Below are the code and all the weights of a small trained network. Each question names an input and a target symbol and asks about switching units off, where a switched-off unit gives its printed mean instead of its output.

import numpy as np


def w(rows, s, z=0):
    codes = np.array(rows[::2]) - 128.0
    scale = np.full(codes.shape[1], s)
    scale[-1] = z or s
    return codes * scale


def norm(h):
    return h / np.sqrt((h * h).mean(-1, keepdims=True) + 1e-5)


def f(y):
    return np.maximum(y, 0)


def softmax(a):
    e = np.exp(a - a.max(-1, keepdims=True))
    return e / e.sum(-1, keepdims=True)


def log_softmax(a):
    a = a - a.max(-1, keepdims=True)
    return a - np.log(np.exp(a).sum(-1, keepdims=True))


def net(x, mask):
    ids = ['αγδηθλξπστφψω'.index(c) for c in x.split()]
    T = len(ids)
    res = E[ids] + P[:T]
    r = norm(res)
    for j in range(3):
        rows = slice(3 * j, 3 * j + 3)
        q, k, v = (r @ M[0][rows].T for M in (Q, K, V))
        z = softmax(np.where(np.tri(T) > 0, q @ k.T / 3**0.5, -1e9)) @ v
        o = O[0][rows]
        res = res + np.where(mask[j], z, o[:, -1]) @ o[:, :-1]
    y = f(norm(res) @ A[0][:, :-1].T + A[0][:, -1])
    res = res + np.where(mask[3:11], y, B[0][:, -1]) @ B[0][:, :-1]
    return log_softmax(norm(res)[-1] @ U[:, :-1].T + U[:, -1])


Q, K, V, O, A, B = {}, {}, {}, {}, {}, {}
E = w([
[88,110,57,47,171,106],'α',
[73,71,86,54,181,42],'γ',
[52,97,143,83,67,24],'δ',
[39,92,171,84,72,55],'η',
[113,37,51,65,46,153],'θ',
[136,103,93,48,148,105],'λ',
[56,24,40,121,103,50],'ξ',
[145,56,179,83,91,87],'π',
[114,35,252,126,157,57],'σ',
[47,90,207,167,47,87],'τ',
[132,97,104,6,168,107],'φ',
[159,4,106,137,126,126],'ψ',
[17,17,109,65,124,149],'ω',
],0.0041)
P = w([
[115,52,152,120,80,94],'0',
[149,142,122,150,138,152],'1',
[150,18,194,12,132,122],'2',
[178,191,164,115,115,151],'3',
[144,183,133,183,153,162],'4',
[102,29,158,36,254,65],'5',
],0.0066)
Q[0] = w([
[87,60,197,108,194,153],'h1',
[109,36,141,129,91,40],'h1',
[121,98,53,174,155,113],'h1',
[86,2,95,165,127,94],'h2',
[148,108,128,163,188,171],'h2',
[138,181,98,166,39,156],'h2',
[119,158,145,72,96,146],'h3',
[71,119,100,130,97,77],'h3',
[140,232,81,179,90,151],'h3',
],0.011)
K[0] = w([
[130,234,208,192,200,225],'h1',
[125,175,4,254,137,108],'h1',
[69,36,116,169,208,138],'h1',
[54,72,78,229,229,131],'h2',
[123,171,121,232,80,118],'h2',
[236,48,87,68,83,214],'h2',
[170,189,141,79,96,160],'h3',
[163,85,158,110,191,183],'h3',
[151,49,139,13,77,64],'h3',
],0.0086)
V[0] = w([
[111,109,168,183,162,136],'h1',
[56,98,158,145,138,68],'h1',
[102,61,155,114,147,191],'h1',
[205,166,69,160,69,97],'h2',
[78,124,77,97,29,200],'h2',
[64,164,123,127,138,2],'h2',
[239,99,98,172,107,73],'h3',
[41,29,56,163,119,169],'h3',
[122,161,66,164,179,123],'h3',
],0.0079)
O[0] = w([
[100,90,149,47,84,146,118],'h1',
[185,95,142,97,148,205,183],'h1',
[111,213,164,67,177,118,161],'h1',
[175,32,97,202,117,179,99],'h2',
[1,71,27,107,75,128,145],'h2',
[198,253,90,187,73,125,179],'h2',
[208,6,125,132,129,21,141],'h3',
[113,136,173,189,202,131,255],'h3',
[130,111,191,120,86,144,113],'h3',
],0.0066,0.0085)
A[0] = w([
[168,134,80,255,146,166,106],'n1',
[70,95,149,135,108,68,140],'n2',
[80,96,160,103,151,147,129],'n3',
[97,143,139,159,38,96,121],'n4',
[88,114,153,219,178,94,132],'n5',
[135,137,179,74,130,111,2],'n6',
[91,132,213,61,147,143,88],'n7',
[111,115,23,181,176,139,193],'n8',
],0.0089,0.0027)
B[0] = w([
[132,172,2,179,128,79,236],'n1',
[146,218,142,172,141,144,185],'n2',
[90,101,136,148,166,79,190],'n3',
[71,105,182,172,70,86,134],'n4',
[180,135,71,124,165,190,255],'n5',
[57,106,86,149,36,150,159],'n6',
[166,112,118,181,102,174,209],'n7',
[141,80,181,98,25,152,254],'n8',
],0.0081,0.0058)
U = w([
[141,162,106,49,108,228,4],'α',
[168,226,126,152,199,82,51],'γ',
[101,126,141,160,60,42,152],'δ',
[84,168,148,123,64,90,204],'η',
[66,45,106,95,86,165,208],'θ',
[179,87,142,30,91,129,135],'λ',
[150,129,27,173,86,158,150],'ξ',
[136,94,153,103,132,18,209],'π',
[199,150,227,143,81,180,100],'σ',
[86,141,180,245,78,156,3],'τ',
[110,128,87,24,130,60,172],'φ',
[170,56,153,164,205,147,100],'ψ',
[39,170,135,114,180,178,175],'ω',
],0.012,0.0025)

Each question gives the input, a string of symbols that net reads in full, and the target symbol t.
The units are the heads (3 rows each of Q, K, V and O) and the neurons (one row each of A and B). Each row of codes is followed by its name. A weight is (code - 128) times the scale printed after its matrix; where a second scale follows, it is the last column's (O, A, B and U).
mask holds one flag per unit, heads first, then neurons. A switched-off unit (its flag False) gives its mean, the last column of its rows in O or B, instead of its output. The means were averaged over made-up inputs and are rounded, as every weight is.
A unit's drop is (log p(t) with every unit on - log p(t) with that unit switched off) / (log p(t) with every unit on - log p(t) with every unit switched off).
The circuit of an input: a set's keep is (log p(t) with only the set's units on - log p(t) with every unit switched off) / (log p(t) with every unit on - log p(t) with every unit switched off). Starting from all 11 units, units are removed one at a time, each time the one whose removal leaves the highest keep (on an exact tie, the one counted first), for as long as the keep stays at least 0.8.
units of the circuit, in order: the units of the circuit, biggest drop first
k most important neurons: the k neurons with the biggest drops, biggest first
heads that matter: for each layer, one digit per head in row order, 1 if its drop is at least 0.15 and else 0, layers parted by /
input σ γ ψ ω ω α, target ω: units of the circuit, in order : (h3)
input θ τ τ ξ γ ψ, target σ: units of the circuit, in order : (h2, h3)
input ψ ξ ψ ω γ ω, target σ: units of the circuit, in order : (h2, h3)
input π ω ω γ π ξ, target φ: units of the circuit, in order : (h3, h2)
input φ α ξ θ τ ξ, target θ: heads that matter : 101
input φ ξ ξ α, target α: heads that matter : 011
input ω π φ ω ω ξ, target ω: heads that matter : 001
input ξ α ξ ξ ω γ, target ω: heads that matter : 001
input ω τ δ λ, target λ: 2 most important neurons : (n1, n5)
input γ ξ ψ λ, target λ: units of the circuit, in order : (h3, h2)
input ω γ τ ψ α γ, target τ: heads that matter : 101
input σ ω σ ξ θ π, target γ: heads that matter : 100
input η ψ γ γ δ α, target ξ: units of the circuit, in order : (h2, h1)
input ξ τ α, target θ: heads that matter : 000
input γ ξ η ω φ, target ω: units of the circuit, in order : (h2)
input θ θ γ, target γ: heads that matter : 100
input γ ξ ξ τ ψ λ, target π: heads that matter : 101
input δ ξ φ, target ψ: heads that matter : 001
input γ ξ ξ φ, target φ: heads that matter : 111
input ψ ξ η ξ σ, target σ: units of the circuit, in order : (h1)
input ψ θ σ δ, target δ: heads that matter : 101
input ξ σ π α δ σ, target ξ: heads that matter : 110
input τ ξ θ θ, target θ: heads that matter : 010
input σ γ ω ξ π ξ, target φ: 2 most important neurons : (n8, n7)
input γ ψ ω, target π: units of the circuit, in order : (h3, h1)
input δ ξ γ, target ψ: 2 most important neurons : (n1, n8)
input ω ξ γ, target ψ: units of the circuit, in order : (h3)
input τ η ξ, target α: units of the circuit, in order : (h3, n1)
